Below are the code and all the weights of a small trained network. Each question names an input and a class and asks about switching units off, where a switched-off unit gives its printed mean instead of its output.

import numpy as np


def w(rows, s, z=0):
    codes = np.array(rows[::2]) - 128.0
    scale = np.full(codes.shape[1], s)
    scale[-1] = z or s
    return codes * scale


def f(y):
    return np.maximum(y, 0)


def log_softmax(a):
    a = a - a.max(-1, keepdims=True)
    return a - np.log(np.exp(a).sum(-1, keepdims=True))


def net(x, mask):
    res = np.array(x, float).reshape(1, 5) / 4 @ E
    y = f(res @ A[0][:, :-1].T + A[0][:, -1])
    res = res + np.where(mask, y, B[0][:, -1]) @ B[0][:, :-1]
    return log_softmax(res[-1] @ U[:, :-1].T + U[:, -1])


A, B = {}, {}
E = w([
[127,131,128,127,131,129],'x0',
[188,135,221,135,46,74],'x1',
[114,57,44,193,93,34],'x2',
[83,183,160,66,194,37],'x3',
[254,137,58,109,183,109],'x4',
],0.0057)
A[0] = w([
[165,146,180,89,143,197,71],'N0',
[72,124,51,121,192,187,81],'N1',
[207,131,219,129,50,68,71],'N2',
[127,114,83,142,105,73,72],'N3',
[123,102,97,161,101,68,84],'N4',
[153,95,98,157,83,200,76],'N5',
[203,129,126,121,135,134,149],'N6',
[130,128,147,122,118,118,247],'N7',
[168,115,133,145,52,194,92],'N8',
[149,146,178,75,128,180,73],'N9',
[98,156,164,63,170,29,96],'N10',
[148,169,168,105,148,152,100],'N11',
[132,111,122,124,105,164,188],'N12',
[246,148,91,99,165,109,43],'N13',
[114,124,138,124,133,125,255],'N14',
[48,134,194,140,66,155,100],'N15',
[25,116,150,127,79,133,50],'N16',
[111,114,96,161,85,59,85],'N17',
],0.013,0.0068)
B[0] = w([
[93,76,147,154,116,202,194],'N0',
[46,136,131,30,105,94,211],'N1',
[22,149,112,3,133,86,243],'N2',
[84,100,129,153,127,193,171],'N3',
[102,103,136,140,124,206,184],'N4',
[56,131,175,173,169,73,195],'N5',
[158,118,60,158,120,124,202],'N6',
[171,205,82,132,105,161,249],'N7',
[99,166,174,192,158,90,200],'N8',
[105,81,148,139,125,196,187],'N9',
[83,152,199,231,157,78,230],'N10',
[98,107,130,129,114,189,183],'N11',
[138,174,131,164,125,117,200],'N12',
[160,45,54,149,148,69,205],'N13',
[173,199,71,149,82,146,253],'N14',
[173,68,48,141,147,100,224],'N15',
[154,45,82,127,157,87,185],'N16',
[126,103,141,131,128,217,188],'N17',
],0.027,0.0068)
U = w([
[178,61,79,138,152,107,100],'0',
[110,94,160,137,111,254,109],'1',
[108,180,194,195,184,94,87],'2',
[83,153,127,21,113,116,107],'3',
[152,176,106,143,112,160,255],'4',
[234,212,163,100,83,158,134],'5',
[217,116,225,81,141,145,92],'6',
],0.0074,0.01)

Each question gives the input, the list of numbers given to net, and the class t.
The units are the neurons (one row each of A and B). Each row of codes is followed by its name. A weight is (code - 128) times the scale printed after its matrix; where a second scale follows, it is the last column's (A, B and U).
mask holds one flag per neuron, in row order. A switched-off neuron (its flag False) gives its mean, the last column of its row in B, instead of its output. The means were averaged over made-up inputs and are rounded, as every weight is.
A unit's drop is (log p(t) with every unit on - log p(t) with that unit switched off) / (log p(t) with every unit on - log p(t) with every unit switched off).
The circuit of an input: a set's keep is (log p(t) with only the set's units on - log p(t) with every unit switched off) / (log p(t) with every unit on - log p(t) with every unit switched off). Starting from the 12 units with the biggest drops (on a tie, the unit counted first), units are removed one at a time, each time the one whose removal leaves the highest keep (on an exact tie, the one counted first), for as long as the keep stays at least 0.8.
units of the circuit, in order: the units of the circuit, biggest drop first
unit that matters most: the unit with the biggest drop
k most important neurons: the k neurons with the biggest drops, biggest first
drop when u is switched off: that unit's drop, to one decimal
input [-7,-8,-2,-7,6], class 3: 3 most important neurons : [N1, N10, N15]
input [6,5,-7,-4,-4], class 1: units of the circuit, in order : [N0]
input [-7,-2,-2,7,-5], class 2: 3 most important neurons : [N10, N13, N6]
input [2,-1,3,8,6], class 2: 3 most important neurons : [N10, N15, N16]
input [-6,5,-8,6,3], class 1: 3 most important neurons : [N0, N9, N11]
input [-1,-4,1,7,-6], class 2: 3 most important neurons : [N10, N13, N6]
input [-4,5,8,-5,-5], class 1: 2 most important neurons : [N17, N4]
input [7,-8,-2,2,7], class 3: 3 most important neurons : [N1, N15, N16]
input [-6,-1,-7,-6,0], class 1: 4 most important neurons : [N0, N9, N10, N11]
input [6,8,-6,-8,7], class 2: 4 most important neurons : [N8, N5, N15, N1]
input [-2,-7,6,-1,0], class 3: 2 most important neurons : [N1, N0]
input [5,2,7,-6,0], class 1: 3 most important neurons : [N17, N4, N10]
input [-5,-3,3,1,-5], class 0: 3 most important neurons : [N16, N2, N15]
input [-6,-4,2,5,6], class 0: units of the circuit, in order : [N13]
input [-5,0,6,-3,-7], class 0: 2 most important neurons : [N16, N15]
input [-1,7,-5,1,8], class 0: 3 most important neurons : [N13, N6, N1]
input [7,3,4,-7,4], class 2: 2 most important neurons : [N5, N8]
input [-2,1,5,-3,-1], class 1: units of the circuit, in order : [N17, N4]
input [3,-6,1,6,5], class 2: drop when N10 is switched off : 2.4
input [4,7,-6,-8,-1], class 2: unit that matters most : N8
input [4,5,2,8,4], class 2: drop when N10 is switched off : 3.1
input [0,5,1,3,1], class 3: drop when N10 is switched off : -0.1
input [-4,4,-2,-7,-1], class 2: drop when N4 is switched off : 0.0
